Below is a small trained network, with its code and all its weights. Each question gives an input and a class and asks what happens when units are switched off, that is, made to give their printed mean instead of their output.

import numpy as np


def w(rows, s, z=0):
    codes = np.array(rows[::2]) - 128.0
    scale = np.full(codes.shape[1], s)
    scale[-1] = z or s
    return codes * scale


def f(y):
    return y / 2 * (1 + np.tanh(0.7978845608 * (y + 0.044715 * y**3)))


def log_softmax(a):
    a = a - a.max(-1, keepdims=True)
    return a - np.log(np.exp(a).sum(-1, keepdims=True))


def net(x, mask):
    res = np.array(x, float).reshape(1, 5) / 4 @ E
    y = f(res @ A[0][:, :-1].T + A[0][:, -1])
    res = res + np.where(mask, y, B[0][:, -1]) @ B[0][:, :-1]
    return log_softmax(res[-1] @ U[:, :-1].T + U[:, -1])


A, B = {}, {}
E = w([
[129,133,124,135,121,130,136],'x0',
[134,169,194,113,83,217,50],'x1',
[254,93,63,167,55,91,47],'x2',
[59,223,99,190,118,64,59],'x3',
[113,102,118,104,143,141,110],'x4',
],0.0078)
A[0] = w([
[141,70,128,84,130,119,145,150],'N1',
[81,146,121,150,122,88,54,93],'N2',
[197,94,128,145,64,117,47,81],'N3',
[94,137,131,159,128,117,101,79],'N4',
[157,114,116,159,113,122,111,213],'N5',
[143,163,190,143,86,187,76,108],'N6',
[131,132,69,122,158,5,175,254],'N7',
[146,202,100,121,141,122,120,1],'N8',
[43,153,133,108,164,160,137,160],'N9',
[89,140,125,145,148,83,62,73],'N10',
[95,185,109,153,113,113,78,86],'N11',
[209,67,174,136,122,179,175,69],'N12',
[192,94,187,112,135,140,162,90],'N13',
[179,108,72,118,86,103,123,121],'N14',
[125,170,170,114,83,190,74,161],'N15',
[86,154,162,108,166,157,173,87],'N16',
[92,165,76,133,138,111,90,97],'N17',
[191,70,170,97,132,166,136,95],'N18',
[176,103,68,103,117,103,65,52],'N19',
],0.011,0.0031)
B[0] = w([
[168,109,111,158,138,163,102,175],'N1',
[146,198,115,154,183,191,70,180],'N2',
[76,176,172,44,51,93,182,229],'N3',
[101,156,122,131,136,175,115,142],'N4',
[151,128,165,104,57,133,156,178],'N5',
[234,1,186,162,146,40,103,202],'N6',
[245,95,173,136,174,92,99,254],'N7',
[93,185,75,98,90,150,115,131],'N8',
[110,146,171,47,95,93,171,206],'N9',
[138,199,74,194,171,183,100,165],'N10',
[123,173,82,182,134,203,58,180],'N11',
[111,172,17,151,161,204,75,213],'N12',
[141,176,63,172,132,182,99,184],'N13',
[87,129,181,56,93,97,200,200],'N14',
[161,46,182,165,153,51,124,209],'N15',
[75,149,169,61,92,127,164,193],'N16',
[133,114,113,135,168,212,107,164],'N17',
[104,162,36,189,126,145,93,200],'N18',
[72,163,157,45,92,96,174,192],'N19',
],0.0075,0.0092)
U = w([
[83,181,157,2,62,122,191,79],'0',
[138,169,11,168,135,224,67,6],'1',
[204,50,142,119,160,69,116,186],'2',
],0.007,0.0023)

Each question gives the input, the list of numbers given to net, and the class t.
The units are the neurons (one row each of A and B). Each row of codes is followed by its name. A weight is (code - 128) times the scale printed after its matrix; where a second scale follows, it is the last column's (A, B and U).
mask holds one flag per neuron, in row order. A switched-off neuron (its flag False) gives its mean, the last column of its row in B, instead of its output. The means were averaged over made-up inputs and are rounded, as every weight is.
A unit's drop is (log p(t) with every unit on - log p(t) with that unit switched off) / (log p(t) with every unit on - log p(t) with every unit switched off).
The circuit of an input: a set's keep is (log p(t) with only the set's units on - log p(t) with every unit switched off) / (log p(t) with every unit on - log p(t) with every unit switched off). Starting from the 12 units with the biggest drops (on a tie, the unit counted first), units are removed one at a time, each time the one whose removal leaves the highest keep (on an exact tie, the one counted first), for as long as the keep stays at least 0.8.
units of the circuit, in order: the units of the circuit, biggest drop first
unit that matters most: the unit with the biggest drop
k most important neurons: the k neurons with the biggest drops, biggest first
drop when u is switched off: that unit's drop, to one decimal
input [0,7,8,-1,4], class 0: 2 most important neurons : [N3 N19]
input [5,-8,-4,3,-3], class 2: unit that matters most : N7
input [6,1,4,-4,2], class 0: units of the circuit, in order : [N3 N7]
input [-8,5,1,4,-6], class 2: 2 most important neurons : [N6 N15]
input [-5,7,-5,-4,-4], class 2: 3 most important neurons : [N6 N15 N3]
input [2,6,6,3,8], class 0: 3 most important neurons : [N3 N19 N7]
input [-1,-5,8,-6,-4], class 0: units of the circuit, in order : [N14 N3]
input [0,5,-4,3,-2], class 2: 3 most important neurons : [N6 N3 N15]
input [-3,-2,-2,3,-3], class 1: 2 most important neurons : [N6 N3]
input [-1,8,7,6,4], class 2: 2 most important neurons : [N6 N15]
input [8,4,6,-7,5], class 1: 3 most important neurons : [N12 N18 N13]
input [1,5,-3,2,2], class 2: units of the circuit, in order : [N6 N15]
input [8,3,6,-6,5], class 0: 3 most important neurons : [N3 N14 N19]
input [1,6,0,-4,-6], class 2: units of the circuit, in order : [N6]
input [-1,8,2,-8,-8], class 1: 4 most important neurons : [N12 N18 N13 N7]
input [1,2,5,-7,-3], class 1: 2 most important neurons : [N12 N18]
input [7,1,-7,-8,5], class 1: 2 most important neurons : [N12 N18]
input [0,4,2,-4,6], class 1: drop when N11 is switched off : -0.2
input [2,8,-6,-1,-6], class 2: drop when N3 is switched off : 0.2
input [0,1,-1,-3,6], class 1: drop when N11 is switched off : -0.1
